Here is a tiny trained network, its code and every weight. The questions are about switching its units off for an input and a class, where a switched-off unit gives its printed mean instead of its output.

import numpy as np


def w(rows, s, z=0):
    codes = np.array(rows[::2]) - 128.0
    scale = np.full(codes.shape[1], s)
    scale[-1] = z or s
    return codes * scale


def f(y):
    return np.maximum(y, 0)


def log_softmax(a):
    a = a - a.max(-1, keepdims=True)
    return a - np.log(np.exp(a).sum(-1, keepdims=True))


def net(x, mask):
    res = np.array(x, float).reshape(1, 4) / 4 @ E
    y = f(res @ A[0][:, :-1].T + A[0][:, -1])
    res = res + np.where(mask, y, B[0][:, -1]) @ B[0][:, :-1]
    return log_softmax(res[-1] @ U[:, :-1].T + U[:, -1])


A, B = {}, {}
E = w([
[110,76,201,245,63,138,145,139,48,214],'x0',
[102,63,51,133,85,82,170,90,244,212],'x1',
[249,138,150,87,66,218,85,81,149,163],'x2',
[149,58,154,75,165,166,226,30,49,54],'x3',
],0.012)
A[0] = w([
[215,105,173,68,66,187,78,121,158,184,117],'n0',
[248,155,119,97,146,160,82,58,113,185,56],'n1',
[82,61,160,122,135,202,223,121,115,79,2],'n2',
[109,76,194,238,55,136,154,103,84,196,100],'n3',
[112,207,244,80,163,165,98,117,40,101,171],'n4',
[94,19,106,128,83,131,167,48,203,167,77],'n5',
[134,158,130,200,112,67,26,193,187,151,46],'n6',
[110,42,202,74,155,133,230,4,115,109,133],'n7',
[133,171,59,50,218,124,86,83,228,74,27],'n8',
[57,61,75,71,92,129,138,95,206,178,207],'n9',
[5,140,94,202,190,2,143,117,103,56,150],'n10',
],0.0083,0.0026)
B[0] = w([
[66,96,101,150,186,170,160,89,119,172,209],'n0',
[102,71,123,198,140,178,147,92,94,196,196],'n1',
[171,167,130,147,82,131,127,73,130,152,195],'n2',
[196,58,113,65,84,130,190,164,57,50,242],'n3',
[142,174,180,117,168,119,80,201,156,152,233],'n4',
[188,149,228,122,169,144,120,190,208,172,212],'n5',
[169,162,52,123,71,94,94,92,140,199,213],'n6',
[189,227,34,134,66,124,80,135,157,171,248],'n7',
[168,111,136,88,64,116,255,187,34,95,236],'n8',
[163,148,205,124,170,186,82,164,132,114,212],'n9',
[147,148,123,137,192,231,193,66,94,174,254],'n10',
],0.0092,0.017)
U = w([
[162,234,2,149,28,87,93,96,161,203,93],'0',
[147,38,127,53,53,126,211,194,61,86,124],'1',
[82,82,106,172,249,207,186,7,103,210,101],'2',
[167,165,251,124,201,136,62,210,165,149,98],'3',
[149,134,93,113,133,138,110,143,145,134,254],'4',
[27,91,147,101,100,61,109,59,121,101,83],'5',
[52,56,116,117,132,35,92,76,123,75,83],'6',
[34,74,115,132,127,51,127,121,173,73,86],'7',
],0.0087,0.0098)

Each question gives the input, the list of numbers given to net, and the class t.
The units are the neurons (one row each of A and B). Each row of codes is followed by its name. A weight is (code - 128) times the scale printed after its matrix; where a second scale follows, it is the last column's (A, B and U).
mask holds one flag per neuron, in row order. A switched-off neuron (its flag False) gives its mean, the last column of its row in B, instead of its output. The means were averaged over made-up inputs and are rounded, as every weight is.
A unit's drop is (log p(t) with every unit on - log p(t) with that unit switched off) / (log p(t) with every unit on - log p(t) with every unit switched off).
The circuit of an input: a set's keep is (log p(t) with only the set's units on - log p(t) with every unit switched off) / (log p(t) with every unit on - log p(t) with every unit switched off). Starting from all 11 units, units are removed one at a time, each time the one whose removal leaves the highest keep (on an exact tie, the one counted first), for as long as the keep stays at least 0.8.
units of the circuit, in order: the units of the circuit, biggest drop first
most important unit: the unit with the biggest drop
top k neurons: the k neurons with the biggest drops, biggest first
drop of u: that unit's drop, to one decimal
input [-4,8,5,6], class 3: most important unit -> n5
input [5,1,-5,-4], class 1: top 2 neurons -> [n3, n7]
input [1,-3,8,7], class 2: top 3 neurons -> [n1, n0, n6]
input [-5,5,7,4], class 2: top 4 neurons -> [n0, n1, n3, n4]
input [8,-7,0,-2], class 1: top 2 neurons -> [n3, n5]
input [4,0,5,2], class 2: top 3 neurons -> [n8, n0, n1]
input [1,4,3,-3], class 3: top 2 neurons -> [n7, n10]
input [-1,-5,4,4], class 3: top 2 neurons -> [n4, n10]
input [8,-2,7,-2], class 1: top 2 neurons -> [n3, n10]
input [-2,7,-8,-2], class 2: top 2 neurons -> [n10, n4]
input [8,-8,7,-7], class 1: top 4 neurons -> [n3, n7, n10, n5]
input [-7,2,2,7], class 0: top 2 neurons -> [n7, n3]
input [0,2,1,8], class 0: drop of n8 -> 0.0
input [-2,-8,-5,7], class 3: drop of n4 -> 2.3
input [-8,6,2,5], class 1: drop of n8 -> 8.0
input [-5,8,4,-4], class 3: units of the circuit, in order -> [n9]
